Below are the code and all the weights of a small trained network. Each question names an input and a target symbol and asks about switching units off, where a switched-off unit gives its printed mean instead of its output.

import numpy as np


def w(rows, s, z=0):
    codes = np.array(rows[::2]) - 128.0
    scale = np.full(codes.shape[1], s)
    scale[-1] = z or s
    return codes * scale


def f(y):
    return y / 2 * (1 + np.tanh(0.7978845608 * (y + 0.044715 * y**3)))


def softmax(a):
    e = np.exp(a - a.max(-1, keepdims=True))
    return e / e.sum(-1, keepdims=True)


def log_softmax(a):
    a = a - a.max(-1, keepdims=True)
    return a - np.log(np.exp(a).sum(-1, keepdims=True))


def net(x, mask):
    ids = ['ΔΘΣαβγεζηλξτφψω'.index(c) for c in x.split()]
    T = len(ids)
    res = E[ids] + P[:T]
    u = 0
    for l in range(2):
        q, k, v = (res @ M[l].T for M in (Q, K, V))
        z = softmax(np.where(np.tri(T) > 0, q @ k.T / 4**0.5, -1e9)) @ v
        res = res + np.where(mask[u], z, O[l][:, -1]) @ O[l][:, :-1]
        u += 1
        y = f(res @ A[l][:, :-1].T + A[l][:, -1])
        res = res + np.where(mask[u : u + 8], y, B[l][:, -1]) @ B[l][:, :-1]
        u += 8
    return log_softmax(res[-1] @ U[:, :-1].T + U[:, -1])


Q, K, V, O, A, B = {}, {}, {}, {}, {}, {}
E = w([
[115,163,89,143,122,109],'Δ',
[114,150,122,165,135,86],'Θ',
[119,127,98,138,137,98],'Σ',
[102,133,106,152,142,103],'α',
[109,137,100,154,130,109],'β',
[104,113,74,146,138,128],'γ',
[99,142,93,176,126,126],'ε',
[126,119,140,179,140,73],'ζ',
[142,64,79,94,138,158],'η',
[87,49,64,132,141,99],'λ',
[91,113,91,188,120,103],'ξ',
[194,83,120,121,118,101],'τ',
[142,66,42,100,128,204],'φ',
[167,153,110,120,151,209],'ψ',
[119,5,78,108,137,71],'ω',
],0.018)
P = w([
[134,128,134,133,106,114],'0',
[94,125,134,103,95,94],'1',
[149,117,109,156,145,140],'2',
[84,79,170,135,85,148],'3',
[165,117,81,179,165,153],'4',
[69,57,175,135,52,142],'5',
[148,109,69,179,222,165],'6',
[73,62,188,152,8,158],'7',
[160,72,105,194,180,177],'8',
],0.015)
Q[0] = w([
[138,130,103,150,129,153],'L0H1',
[154,170,149,8,133,120],'L0H1',
[75,97,127,156,126,110],'L0H1',
[153,117,110,80,149,122],'L0H1',
],0.018)
K[0] = w([
[140,145,112,118,154,156],'L0H1',
[74,144,152,64,1,110],'L0H1',
[149,103,84,160,155,118],'L0H1',
[132,139,151,82,81,138],'L0H1',
],0.017)
V[0] = w([
[172,72,79,116,87,24],'L0H1',
[3,23,73,102,91,61],'L0H1',
[39,185,167,254,84,101],'L0H1',
[69,127,107,96,94,229],'L0H1',
],0.0052)
O[0] = w([
[73,69,189,20,254,99,227],'L0H1',
[51,69,62,128,91,72,179],'L0H1',
[31,185,175,219,179,101,175],'L0H1',
[106,147,49,116,152,127,5],'L0H1',
],0.0062,0.0026)
A[0] = w([
[205,37,144,176,240,141,152],'L0N1',
[55,76,185,104,1,87,128],'L0N2',
[140,206,34,63,123,33,255],'L0N3',
[76,154,191,16,100,210,161],'L0N4',
[135,223,41,159,195,29,170],'L0N5',
[94,150,119,66,201,143,230],'L0N6',
[213,118,148,23,120,183,144],'L0N7',
[213,161,132,233,120,96,143],'L0N8',
],0.006,0.0073)
B[0] = w([
[188,51,81,117,155,102,254],'L0N1',
[150,43,151,210,82,108,244],'L0N2',
[76,23,217,116,130,173,210],'L0N3',
[214,43,154,254,61,35,130],'L0N4',
[95,161,198,107,230,217,215],'L0N5',
[126,62,220,153,29,144,199],'L0N6',
[55,103,74,97,77,33,133],'L0N7',
[129,131,127,185,246,149,192],'L0N8',
],0.0063,0.0055)
Q[1] = w([
[91,125,147,143,108,155],'L1H1',
[119,71,144,209,197,218],'L1H1',
[160,105,144,160,9,30],'L1H1',
[116,62,146,121,49,83],'L1H1',
],0.015)
K[1] = w([
[132,151,107,166,172,130],'L1H1',
[210,83,61,241,104,136],'L1H1',
[110,121,110,48,251,202],'L1H1',
[146,132,91,75,203,109],'L1H1',
],0.013)
V[1] = w([
[178,162,152,162,164,9],'L1H1',
[205,36,100,77,100,107],'L1H1',
[91,85,98,161,151,27],'L1H1',
[69,135,32,166,110,192],'L1H1',
],0.013)
O[1] = w([
[204,158,59,162,84,107,112],'L1H1',
[202,117,193,83,145,51,197],'L1H1',
[145,141,55,138,130,23,247],'L1H1',
[69,196,76,84,252,124,118],'L1H1',
],0.013,0.014)
A[1] = w([
[78,107,177,124,186,168,68],'L1N1',
[172,151,129,158,111,100,128],'L1N2',
[175,172,71,95,154,162,62],'L1N3',
[177,153,117,88,145,48,99],'L1N4',
[100,113,10,132,96,93,177],'L1N5',
[176,88,163,146,186,153,117],'L1N6',
[105,91,179,84,77,108,142],'L1N7',
[79,129,164,114,136,133,255],'L1N8',
],0.012,0.0086)
B[1] = w([
[94,137,24,75,16,134,167],'L1N1',
[129,106,96,67,108,117,192],'L1N2',
[168,99,129,65,146,254,130],'L1N3',
[37,120,150,154,88,180,254],'L1N4',
[123,204,185,129,171,126,221],'L1N5',
[196,224,114,128,35,148,183],'L1N6',
[158,192,81,174,184,176,183],'L1N7',
[205,55,139,97,219,145,171],'L1N8',
],0.0086,0.029)
U = w([
[110,68,98,134,58,167,70],'Δ',
[101,152,182,192,78,204,85],'Θ',
[200,40,186,146,147,129,216],'Σ',
[127,97,166,119,119,132,158],'α',
[121,104,149,110,102,129,151],'β',
[146,75,80,58,137,50,169],'γ',
[78,182,69,97,88,127,3],'ε',
[167,160,40,136,106,32,195],'ζ',
[148,124,253,83,114,138,185],'η',
[82,115,190,81,125,66,88],'λ',
[104,193,151,92,149,86,66],'ξ',
[169,83,167,117,47,147,113],'τ',
[114,168,158,30,98,107,105],'φ',
[201,151,129,88,96,187,159],'ψ',
[63,132,162,72,43,98,45],'ω',
],0.0059,0.0048)

Each question gives the input, a string of symbols that net reads in full, and the target symbol t.
The units are the heads (4 rows each of Q, K, V and O) and the neurons (one row each of A and B). Each row of codes is followed by its name. A weight is (code - 128) times the scale printed after its matrix; where a second scale follows, it is the last column's (O, A, B and U).
mask holds one flag per unit, layer by layer, with each layer's heads first. A switched-off unit (its flag False) gives its mean, the last column of its rows in O or B, instead of its output. The means were averaged over made-up inputs and are rounded, as every weight is.
A unit's drop is (log p(t) with every unit on - log p(t) with that unit switched off) / (log p(t) with every unit on - log p(t) with every unit switched off).
The circuit of an input: a set's keep is (log p(t) with only the set's units on - log p(t) with every unit switched off) / (log p(t) with every unit on - log p(t) with every unit switched off). Starting from the 12 units with the biggest drops (on a tie, the unit counted first), units are removed one at a time, each time the one whose removal leaves the highest keep (on an exact tie, the one counted first), for as long as the keep stays at least 0.8.
units of the circuit, in order: the units of the circuit, biggest drop first
most important unit: the unit with the biggest drop
top k neurons: the k neurons with the biggest drops, biggest first
top k neurons in layer l: the k neurons of layer l with the biggest drops, biggest first
input β α ζ λ Θ Θ, target Θ: units of the circuit, in order -> L1H1, L0N5, L0H1
input ζ ζ ζ ε λ φ ζ, target φ: units of the circuit, in order -> L1H1, L1N1, L0N4
input Σ ε ψ, target ψ: units of the circuit, in order -> L1H1, L1N4, L1N6, L0H1
input ζ ζ η, target η: top 2 neurons -> L1N4, L1N1
input Δ Θ ψ, target ψ: units of the circuit, in order -> L1H1, L1N4, L0H1
input Σ ξ γ ζ τ Δ, target τ: top 2 neurons -> L1N4, L0N1
input ζ ζ ξ ψ, target ξ: top 2 neurons in layer 0 -> L0N4, L0N8
input ζ α Θ β ζ ψ γ, target ψ: units of the circuit, in order -> L1H1, L0N4, L1N6, L1N4
input ζ ζ ξ, target ξ: most important unit -> L1N5
input ζ ζ ε Θ, target ε: units of the circuit, in order -> L1H1, L0H1
input γ ζ ζ Θ γ γ, target γ: top 3 neurons -> L1N4, L1N8, L1N1
input ε ω Σ, target ω: units of the circuit, in order -> L1N4, L0N2, L1H1, L0N5
input ψ ζ Δ ζ, target Δ: top 3 neurons -> L1N1, L0N5, L1N5
input φ β ζ γ ω α ζ ξ, target ζ: units of the circuit, in order -> L1H1
input Σ ζ τ η ζ γ η, target η: units of the circuit, in order -> L0N6, L1H1, L0H1, L0N5
input Δ ζ φ α Θ β, target Θ: top 2 neurons in layer 0 -> L0N8, L0N5
input ζ ζ ζ Θ Σ γ τ, target τ: units of the circuit, in order -> L1N4, L0N1, L1H1, L1N6
input Θ γ ω ε, target ω: units of the circuit, in order -> L1N4, L1H1, L0H1
input γ τ Δ τ ζ τ ζ ω γ, target ω: units of the circuit, in order -> L1N4, L1H1, L0N2, L1N8
input α Σ Θ Σ, target Θ: units of the circuit, in order -> L1H1, L0H1, L0N5, L1N5
input Θ Θ ω Θ, target ω: units of the circuit, in order -> L1N4, L1H1, L0H1
input φ Σ γ Δ Θ γ, target Θ: top 3 neurons in layer 0 -> L0N5, L0N8, L0N2
input Σ τ ζ Θ α γ φ ω, target φ: units of the circuit, in order -> L1H1, L1N1, L0H1
input ζ α Θ φ, target Θ: top 2 neurons in layer 0 -> L0N8, L0N5
input Θ φ ψ Δ ζ Θ, target ζ: top 2 neurons -> L1N4, L0N1
input β ε φ γ Θ η ω, target ω: top 3 neurons -> L1N4, L0N1, L1N6
input ε ζ Σ ψ, target Σ: top 2 neurons -> L1N4, L0N4
input ζ Σ γ Θ γ φ ζ, target φ: top 2 neurons -> L1N1, L1N6
input Θ ξ β, target ξ: top neuron in layer 0 -> L0N2
